Rows made from a few directions (up to rounding), then cut rows with their ends
In the rows, 128 means zero.
From 2 directions:
[[110 132 138 125 140 101 122 112 144  97]
 [ 98 130 127 112 150  78 125 112 155  70]
 [131 124 112 120 127 129 135 141 124 129]
 [119 149 205 167 126 134  98  72 140 134]]
Cut rows and their ends:
[144 121 106 124 119] : [149 138 152 112 153]
[116 131 138 127 135] : [111 123 115 139 108]
[137 114  76 103 127] : [129 148 167 117 130]

From 2 directions:
[[129 122  97  84 154  54  81  94 168 149]
 [102  88 128 112 128 111 134  94 112 113]
 [189 214 103 129 150 106  76 177 197 180]]
Cut rows and their ends:
[136 144 141 151 118] : [163 145 153 117 125]
[ 83  64 148 129 111] : [148 168  93  75  89]
[125 124 131 130 125] : [133 133 127 122 124]
[130 127 112 106 141] : [ 91 103 113 150 140]
[153 165 123 137 132] : [132 115 155 149 146]
[126 123 118 113 136] : [104 114 115 139 133]

From 3 directions:
[[167 151 189 124 118 187 148  85  50 169]
 [132 131 137 132 112 135 141 116  91 142]
 [105 114 124 120 105  78 118 172 134 119]
 [131 130 126 130 133 136 129 120 130 128]
 [160 146 175 115 146 174 125 106 116 144]]
Cut rows and their ends:
[114 120 117 129 115 104] : [128 144 127 124]
[139 135 138 133 121 148] : [141 106  95 143]
[124 126 123 130 122 121] : [130 130 123 128]
[119 123  98 139 134 124] : [132 121 143 118]
[138 134 137 124 143 145] : [124 120 139 128]
[124 126 120 131 126 124] : [130 128 128 127]

From 2 directions:
[[138 123 122 128 147 131 108 135 126 120]
 [131 127 126 128 133 129 122 130 127 126]
 [ 99 150 118  86  52 147 146  77 150 113]]
Cut rows and their ends:
[122 125 152 161 132] : [105 171 148 118 162]
[123 131 127 122 117] : [130 132 121 131 127]

From 2 directions:
[[138 139 138 114 109 107 136  96 119 131]
 [116 129 128 136 141 142 123 157 134 123]
 [153 133 135 106  96  93 141  61 113 138]
 [175  53  73 144 125 130 126  60 131 152]]
Cut rows and their ends:
[131 133 132] : [123 121 121 131 117 125 129]
[125 118 119] : [137 139 140 123 143 134 127]
[135  81  90] : [155 152 157 117 142 142 134]

From 2 directions:
[[131 127 128 146 127 134 125 126 131 128]
 [115 136 141 133 118 160 130 133 136 116]
 [135 124 122 131 132 115 126 125 126 133]]
Cut rows and their ends:
[136 125 124 153 129] : [129 123 124 131 132]
[ 96 147 161 150 103] : [212 131 139 148  98]
[109 138 144 116 117] : [160 134 135 134 113]
[125 129 129 115 128] : [125 130 129 126 127]
[113 137 143 136 117] : [165 130 133 137 114]

From 2 directions:
[[120  70 121 141 141 142 132 111 158 118]
 [113  72 135 138 142 132 125  90 152 133]
 [116 166 165 114 124  97 109  90  96 168]]
Cut rows and their ends:
[121 134 144 124 129 116 120 107 119] : [145]
[100  54 153 139 149 123 117  55 154] : [150]
[144 137 101 130 122 145 141 173 134] : [100]

From 3 directions:
[[139 118 163  60 134 161 140 131 124 101]
 [108 129 139 121 161  77 126  73 123 128]
 [120 126 102 149 135 101 119 115 113 124]
 [136 133 138 131 113 154 133 152 144 139]]
Cut rows and their ends:
[116 128  88 169 134  88 114 112 110] : [129]
[102 127  95 163 158  52 112  73 105] : [127]
[121 102 138  37 175 100 127  72  76] : [61]
[114 126 180  69 170  98 139  68 131] : [117]

From 2 directions:
[[125 116 110 133 129  85 106 226 224 194]
 [133 127 125 130 125 132 130 124 129 131]
 [ 99 144 158 115 145 133 131  84  56  62]]
Cut rows and their ends:
[122 128 129 127 131 118] : [123 145 140 133]
[122 126 126 128 131 111] : [119 161 156 144]
[135 129 128 129 125 141] : [135 104 110 119]
[118 130 134 125 134 119] : [123 138 128 123]

From 2 directions:
[[ 84 123 132 118 119 119 127 163 190 188]
 [103 122 137 121 124 134 123 149 160 172]
 [140 140 109 136 126  99 141 116 123  85]]
Cut rows and their ends:
[ 86 124 131 119 119 118 127] : [162 188 184]
[ 79 128 125 120 115 103 132] : [167 203 183]
[122  95 182 110 140 220  91] : [140 103 216]
[156 106 166 121 144 206 100] : [111  62 152]

From 3 directions:
[[121 176 165  94  98  94  94 145  84 138]
 [213  75 161 122 109 135 124 174 171  48]
 [127 125 112 133 126 141 133 117 121 160]
 [ 86 161 131 123 138 108 122 117 111 134]
 [133 130 132 124 123 127 125 131 124 130]]
Cut rows and their ends:
[121 109 116 145 152 135 144 121 156] : [101]
[145 114 134 129 127 130 129 137 141] : [106]
